Here is a tiny trained network, its code and every weight. The questions are about switching its units off for an input and a target symbol, where a switched-off unit gives its printed mean instead of its output.

import numpy as np


def w(rows, s, z=0):
    codes = np.array(rows[::2]) - 128.0
    scale = np.full(codes.shape[1], s)
    scale[-1] = z or s
    return codes * scale


def norm(h):
    return h / np.sqrt((h * h).mean(-1, keepdims=True) + 1e-5)


def softmax(a):
    e = np.exp(a - a.max(-1, keepdims=True))
    return e / e.sum(-1, keepdims=True)


def log_softmax(a):
    a = a - a.max(-1, keepdims=True)
    return a - np.log(np.exp(a).sum(-1, keepdims=True))


def net(x, mask):
    ids = ['αβγδηθξπσψω'.index(c) for c in x.split()]
    T = len(ids)
    res = E[ids] + P[:T]
    u = 0
    for l in range(3):
        r = norm(res)
        for j in range(2):
            rows = slice(3 * j, 3 * j + 3)
            q, k, v = (r @ M[l][rows].T for M in (Q, K, V))
            z = softmax(np.where(np.tri(T) > 0, q @ k.T / 3**0.5, -1e9)) @ v
            o = O[l][rows]
            res = res + np.where(mask[u + j], z, o[:, -1]) @ o[:, :-1]
        u += 2
    return log_softmax(norm(res)[-1] @ U[:, :-1].T + U[:, -1])


Q, K, V, O = {}, {}, {}, {}
E = w([
[131,164,189,128,49,71,116],'α',
[158,42,140,162,128,162,193],'β',
[15,74,168,97,74,163,181],'γ',
[66,118,56,90,39,135,151],'δ',
[101,162,90,88,89,171,98],'η',
[233,203,76,167,173,26,160],'θ',
[83,149,156,145,120,150,70],'ξ',
[162,154,102,157,146,76,189],'π',
[160,93,114,148,211,42,147],'σ',
[198,73,157,81,141,132,42],'ψ',
[68,54,117,116,250,19,43],'ω',
],0.013)
P = w([
[140,1,102,195,86,10,100],'0',
[143,26,109,193,104,37,115],'1',
[139,45,106,181,109,50,103],'2',
[130,63,118,168,124,61,119],'3',
[135,74,121,159,132,75,121],'4',
[143,82,126,151,140,87,134],'5',
[141,91,135,135,148,104,141],'6',
[142,100,140,126,151,115,150],'7',
[142,114,147,122,158,125,157],'8',
[147,122,150,109,158,134,166],'9',
[153,140,154,104,164,141,168],'10',
[158,151,157,99,168,153,181],'11',
[161,160,163,94,160,158,186],'12',
[152,150,153,105,166,151,192],'13',
],0.006)
Q[0] = w([
[173,99,123,75,101,144,216],'L0H1',
[118,179,141,87,74,100,141],'L0H1',
[67,143,157,106,81,146,56],'L0H1',
[143,117,135,164,154,142,58],'L0H2',
[163,116,73,206,182,146,201],'L0H2',
[30,151,133,81,77,150,1],'L0H2',
],0.011)
K[0] = w([
[195,156,160,115,89,131,142],'L0H1',
[141,178,135,118,159,174,147],'L0H1',
[85,162,109,98,197,189,83],'L0H1',
[123,75,125,179,134,95,137],'L0H2',
[171,168,171,95,5,140,160],'L0H2',
[125,48,140,173,206,116,80],'L0H2',
],0.012)
V[0] = w([
[112,125,45,112,160,196,109],'L0H1',
[145,156,64,100,81,136,108],'L0H1',
[102,141,167,254,53,158,90],'L0H1',
[106,137,99,45,212,132,77],'L0H2',
[168,119,241,80,138,118,140],'L0H2',
[139,121,61,88,129,176,167],'L0H2',
],0.007)
O[0] = w([
[124,207,147,238,152,136,130,2],'L0H1',
[140,82,138,254,91,138,143,75],'L0H1',
[161,184,173,83,244,180,173,191],'L0H1',
[125,54,110,114,151,109,74,26],'L0H2',
[101,145,137,152,152,192,36,142],'L0H2',
[187,12,87,94,73,62,153,49],'L0H2',
],0.0069,0.0049)
Q[1] = w([
[172,100,61,74,150,165,253],'L1H1',
[93,71,220,132,106,76,128],'L1H1',
[98,74,80,123,70,2,167],'L1H1',
[131,168,199,56,145,191,70],'L1H2',
[227,131,121,205,128,77,50],'L1H2',
[159,13,168,135,154,245,134],'L1H2',
],0.0092)
K[1] = w([
[104,130,130,225,39,164,132],'L1H1',
[124,40,58,91,162,158,160],'L1H1',
[116,135,2,196,155,170,143],'L1H1',
[134,145,156,56,142,168,66],'L1H2',
[184,107,151,149,176,61,108],'L1H2',
[148,24,154,145,95,240,127],'L1H2',
],0.0092)
V[1] = w([
[194,218,73,94,122,78,50],'L1H1',
[147,102,51,86,135,243,105],'L1H1',
[104,105,44,51,136,93,141],'L1H1',
[73,132,61,112,80,241,95],'L1H2',
[116,1,179,235,149,244,168],'L1H2',
[89,124,251,125,48,56,156],'L1H2',
],0.0049)
O[1] = w([
[115,175,138,54,71,41,131,61],'L1H1',
[152,78,127,127,92,127,183,14],'L1H1',
[117,79,202,191,117,34,121,135],'L1H1',
[155,161,88,85,169,61,127,4],'L1H2',
[162,222,64,178,143,73,98,155],'L1H2',
[237,46,188,124,180,254,92,164],'L1H2',
],0.0064,0.0033)
Q[2] = w([
[176,68,77,117,132,138,161],'L2H1',
[52,165,134,70,125,129,146],'L2H1',
[73,82,103,156,117,136,144],'L2H1',
[64,138,125,140,137,166,24],'L2H2',
[125,115,136,41,112,164,152],'L2H2',
[156,131,120,126,141,88,245],'L2H2',
],0.012)
K[2] = w([
[139,123,40,154,183,78,246],'L2H1',
[134,108,252,117,145,127,134],'L2H1',
[67,145,105,55,174,55,134],'L2H1',
[154,69,186,70,206,95,88],'L2H2',
[105,164,40,2,116,176,41],'L2H2',
[109,196,75,149,18,184,155],'L2H2',
],0.0086)
V[2] = w([
[171,152,236,152,202,86,138],'L2H1',
[98,103,178,215,84,125,149],'L2H1',
[80,133,225,82,74,160,94],'L2H1',
[74,115,51,53,65,153,146],'L2H2',
[1,170,129,231,97,122,179],'L2H2',
[71,107,42,62,214,108,183],'L2H2',
],0.0061)
O[2] = w([
[81,169,66,150,109,127,119,252],'L2H1',
[70,174,137,161,161,113,139,213],'L2H1',
[115,121,102,124,170,155,156,145],'L2H1',
[158,116,164,179,165,96,219,46],'L2H2',
[119,83,119,102,172,245,123,117],'L2H2',
[70,107,203,205,171,68,110,149],'L2H2',
],0.011,0.0041)
U = w([
[168,76,64,1,145,167,122,230],'α',
[144,124,181,99,122,161,107,95],'β',
[88,92,118,113,152,165,137,3],'γ',
[177,94,156,160,178,95,212,212],'δ',
[154,133,63,214,112,177,91,135],'η',
[21,117,104,117,47,159,187,55],'θ',
[89,207,91,96,233,155,155,166],'ξ',
[83,124,135,112,120,151,145,100],'π',
[84,119,116,117,128,131,123,38],'σ',
[154,179,96,83,83,40,114,202],'ψ',
[61,48,92,121,191,78,41,149],'ω',
],0.0079,0.0023)

Each question gives the input, a string of symbols that net reads in full, and the target symbol t.
The units are the heads (3 rows each of Q, K, V and O). Each row of codes is followed by its name. A weight is (code - 128) times the scale printed after its matrix; where a second scale follows, it is the last column's (O and U).
mask holds one flag per head, layer by layer. A switched-off head (its flag False) gives its mean, the last column of its rows in O, instead of its output. The means were averaged over made-up inputs and are rounded, as every weight is.
A unit's drop is (log p(t) with every unit on - log p(t) with that unit switched off) / (log p(t) with every unit on - log p(t) with every unit switched off).
The circuit of an input: a set's keep is (log p(t) with only the set's units on - log p(t) with every unit switched off) / (log p(t) with every unit on - log p(t) with every unit switched off). Starting from all 6 units, units are removed one at a time, each time the one whose removal leaves the highest keep (on an exact tie, the one counted first), for as long as the keep stays at least 0.8.
circuit, biggest first: the units of the circuit, biggest drop first
unit that matters most: the unit with the biggest drop
heads that matter: for each layer, one digit per head in row order, 1 if its drop is at least 0.15 and else 0, layers parted by /
input θ ξ ω β β θ, target ψ: circuit, biggest first => [L2H1, L1H2]
input γ θ π θ β θ δ β, target δ: heads that matter => 01 / 00 / 01
input θ β ξ β β β θ θ α α, target θ: circuit, biggest first => [L0H1, L1H2]
input β β θ π θ θ β π θ α ω ξ, target ω: circuit, biggest first => [L0H2]
input β β σ β θ β θ θ θ α, target θ: heads that matter => 10 / 01 / 00
input β β β β β α α θ ω β ω β ξ, target ω: circuit, biggest first => [L0H2, L2H2]
input π β β η β ω ξ β β ω β, target α: circuit, biggest first => [L0H1, L0H2, L2H2]
input β γ β β η π, target α: circuit, biggest first => [L0H1, L2H2]
input β β π β ω θ π θ β β θ η θ, target α: circuit, biggest first => [L0H1, L2H2, L0H2]
input ω α θ β ψ ψ γ, target ψ: heads that matter => 00 / 01 / 01
input β η ξ ψ δ σ, target δ: heads that matter => 01 / 10 / 01
input σ α β η β, target α: heads that matter => 10 / 00 / 00
input π π α σ ξ δ β β γ θ γ δ β α, target δ: heads that matter => 00 / 01 / 01
input δ α θ σ η π β η β σ π, target α: unit that matters most => L0H1
input θ θ θ θ δ ω ω ψ, target ω: heads that matter => 11 / 01 / 00
input θ α σ, target ξ: heads that matter => 01 / 00 / 10
input β β β θ θ β β σ γ π β σ, target ω: heads that matter => 11 / 11 / 11
input ξ β β π β ω α α β β ψ, target ψ: heads that matter => 00 / 00 / 01
input σ ω β α ω β σ β, target ξ: circuit, biggest first => [L0H2, L1H2]
input π β α ψ δ, target ψ: circuit, biggest first => [L2H2]
input α β θ, target ξ: circuit, biggest first => [L0H2, L1H2, L0H1]
input η ψ σ θ β β β γ β α α ψ ψ γ, target ψ: circuit, biggest first => [L2H2, L1H2, L0H1]
input θ α β β ψ ξ ξ β α, target ξ: heads that matter => 10 / 01 / 10
input β ξ β ω β π, target θ: circuit, biggest first => [L1H2, L2H1]
input θ θ β η β α β π β η β α η, target η: heads that matter => 10 / 00 / 00
input π β β β π θ β, target η: circuit, biggest first => [L1H2, L1H1, L2H1]
input ξ β π, target θ: circuit, biggest first => [L1H2]
